m =
[[143 127 131 129  99 129 146 125 119 155 147]
 [130 125 139 132 124 121 150 137 123 127 127]
 [120 142 138 141 130 104 149 150 137 127 120]
 [127 129 137 120 122 108 141 153 130 121 123]
 [133 118 122 139 113 140 131 121 116 145 134]
 [134 115 130 138 130 104 141 149 131 125 115]
 [131 119 128 140 111 136 137 121 115 145 134]
 [131 120 123 141 112 138 137 120 124 143 138]
 [131 132 125 138 108 143 130 129 127 155 127]
 [134 131 128 145 108 129 136 119 111 141 127]
 [134 120 122 134 112 137 139 111 124 150 143]
 [128 129 140 138 126 113 146 143 125 129 124]
 [136 120 110 144 110 140 130 130 116 145 128]
 [127 131 136 132 120 112 145 136 133 126 121]
 [129 130 127 138 117 128 129 120 122 140 137]
 [127 142 149 104 116 101 144 152 120 130 148]]
m[0][0] => 143
m[:, 9] => [155, 127, 127, 121, 145, 125, 145, 143, 155, 141, 150, 129, 145, 126, 140, 130]
m[3][6] => 141
m[3][7] => 153
m[9] => [134, 131, 128, 145, 108, 129, 136, 119, 111, 141, 127]
m[12] => [136, 120, 110, 144, 110, 140, 130, 130, 116, 145, 128]
m[:, 10] => [147, 127, 120, 123, 134, 115, 134, 138, 127, 127, 143, 124, 128, 121, 137, 148]
m[7][5] => 138
m[6][0] => 131
m[1][9] => 127
m[:, 1] => [127, 125, 142, 129, 118, 115, 119, 120, 132, 131, 120, 129, 120, 131, 130, 142]
m[12][2] => 110
m[7][9] => 143
m[:, 6] => [146, 150, 149, 141, 131, 141, 137, 137, 130, 136, 139, 146, 130, 145, 129, 144]
m[0][4] => 99
m[15][0] => 127
m[8][0] => 131
m[11][7] => 143
m[2][2] => 138
m[8][10] => 127
m[9][3] => 145
m[13][1] => 131
m[10][4] => 112
m[9][1] => 131
m[3][3] => 120
m[3][5] => 108
m[1][0] => 130
m[5][1] => 115
m[1] => [130, 125, 139, 132, 124, 121, 150, 137, 123, 127, 127]
m[2][5] => 104
m[8][9] => 155
m[2][0] => 120
m[15][3] => 104

grid =
[[129 153 107 107 126 115]
 [142 137 156 128 106 115]]
Indices start at 0.
(0, 0) => 129
(0, 4) => 126
(1, 3) => 128
(1, 4) => 106
(1, 0) => 142

A =
129	126	128	122	122	134	130	132	126
131	129	118	147	145	108	117	114	137
129	126	111	143	141	111	115	115	137
138	128	131	138	134	119	126	122	133
154	124	136	138	129	121	127	123	135
127	126	127	121	122	135	130	133	126
125	126	109	143	143	110	113	115	136
144	128	144	130	124	129	135	130	129
155	126	149	129	120	132	137	131	130
123	129	111	146	147	107	114	113	136
135	134	151	128	127	131	139	131	124
128	123	109	135	134	119	116	120	134
145	124	137	125	119	133	132	131	129
133	133	150	122	121	137	141	136	122
120	130	109	150	151	103	112	111	137
A[-15, 0] => 129
A[7, -3] => 135
A[14, -6] => 150
A[8, 4] => 120
A[:, -4] => [134, 108, 111, 119, 121, 135, 110, 129, 132, 107, 131, 119, 133, 137, 103]
A[-11, 5] => 121
A[12, -1] => 129
A[-13, -7] => 111
A[1, -2] => 114
A[4, -9] => 154
A[:, -7] => [128, 118, 111, 131, 136, 127, 109, 144, 149, 111, 151, 109, 137, 150, 109]
A[:, 8] => [126, 137, 137, 133, 135, 126, 136, 129, 130, 136, 124, 134, 129, 122, 137]
A[3, 5] => 119
A[11, 1] => 123
A[-4, -6] => 135
A[0, 7] => 132
A[-11, -8] => 124
A[-1, 5] => 103
A[-9, 0] => 125
A[-5] => [135, 134, 151, 128, 127, 131, 139, 131, 124]
A[-13, -8] => 126
A[-6] => [123, 129, 111, 146, 147, 107, 114, 113, 136]
A[-14, 0] => 131
A[13, 7] => 136
A[8] => [155, 126, 149, 129, 120, 132, 137, 131, 130]
A[3] => [138, 128, 131, 138, 134, 119, 126, 122, 133]
A[-10, -6] => 121
A[13, 8] => 122
A[-4, 4] => 134
A[6, 5] => 110
A[-7, 5] => 132
A[11, -2] => 120
A[-5, 3] => 128
A[-11, 4] => 129
A[-7, 7] => 131
A[7, 2] => 144
A[0, -7] => 128
A[8, -8] => 126

B =
[[132 124 132 117 135 117]
 [121 125 123 130 133 126]
 [115 113 108 135 134 134]
 [107 134 128 117 132 112]
 [132 122 132 106 133 113]
 [112 123 117 133 132 127]
 [126 119 128 126 145 116]
 [118 117 110 130 129 134]
 [116 128 119 121 123 125]
 [126 125 128 127 133 124]
 [119 130 128 123 129 121]
 [130 124 133 119 136 116]
 [116 125 120 131 132 127]
 [115 113 120 132 153 114]]
Rows and columns are counted from 0.
row 0 col 0	132
row 6 col 0	126
row 1 col 1	125
row 9 col 2	128
row 9 col 5	124
row 1 col 4	133
row 6 col 1	119
row 6 col 5	116
row 10 col 2	128
row 11 col 4	136
row 1 col 0	121
row 13 col 4	153
row 3 col 3	117
row 7 col 1	117
row 13 col 5	114
row 5 col 5	127
row 4 col 3	106
row 2 col 2	108
row 4 col 5	113
row 2 col 1	113
row 0 col 1	124
row 0 col 3	117
row 3 col 0	107
row 4 col 0	132
row 8 col 4	123
row 6 col 3	126
row 5 col 2	117
row 9 col 4	133
row 7 col 5	134

x =
[[144 153 111 128 154 156 157 155 116 154 154]
 [127 129 124 139 129 129 140 140 118 137 136]
 [148 152 131 113 154 156 133 130 151 130 141]
 [145 146 132 117 148 150 125 124 146 130 132]
 [144 142 119 126 143 145 103 108 115 147 102]
 [113 113 150 139 112 110 149 145 153 103 152]
 [127 124 127 140 123 123 122 125 115 134 118]
 [108 108 138 151 107 104 153 151 124 118 147]
 [128 129 128 137 128 129 138 137 124 132 135]]
x[0, 0]	144
x[1, 8]	118
x[4, 7]	108
x[2, 6]	133
x[3, 7]	124
x[:, 4]	[154, 129, 154, 148, 143, 112, 123, 107, 128]
x[0, 3]	128
x[8, 3]	137
x[6, 3]	140
x[3, 2]	132
x[6, 1]	124
x[3, 0]	145
x[1, 4]	129
x[:, 6]	[157, 140, 133, 125, 103, 149, 122, 153, 138]
x[1, 0]	127
x[7, 8]	124
x[:, 1]	[153, 129, 152, 146, 142, 113, 124, 108, 129]
x[4, 4]	143
x[7, 1]	108
x[4, 10]	102
x[1, 10]	136
x[5]	[113, 113, 150, 139, 112, 110, 149, 145, 153, 103, 152]
x[5, 8]	153
x[8, 6]	138
x[4]	[144, 142, 119, 126, 143, 145, 103, 108, 115, 147, 102]
x[7]	[108, 108, 138, 151, 107, 104, 153, 151, 124, 118, 147]
x[:, 0]	[144, 127, 148, 145, 144, 113, 127, 108, 128]
x[2, 10]	141
x[2]	[148, 152, 131, 113, 154, 156, 133, 130, 151, 130, 141]
x[6, 7]	125
x[5, 9]	103
x[4, 9]	147
x[0]	[144, 153, 111, 128, 154, 156, 157, 155, 116, 154, 154]
x[4, 3]	126
x[4, 8]	115
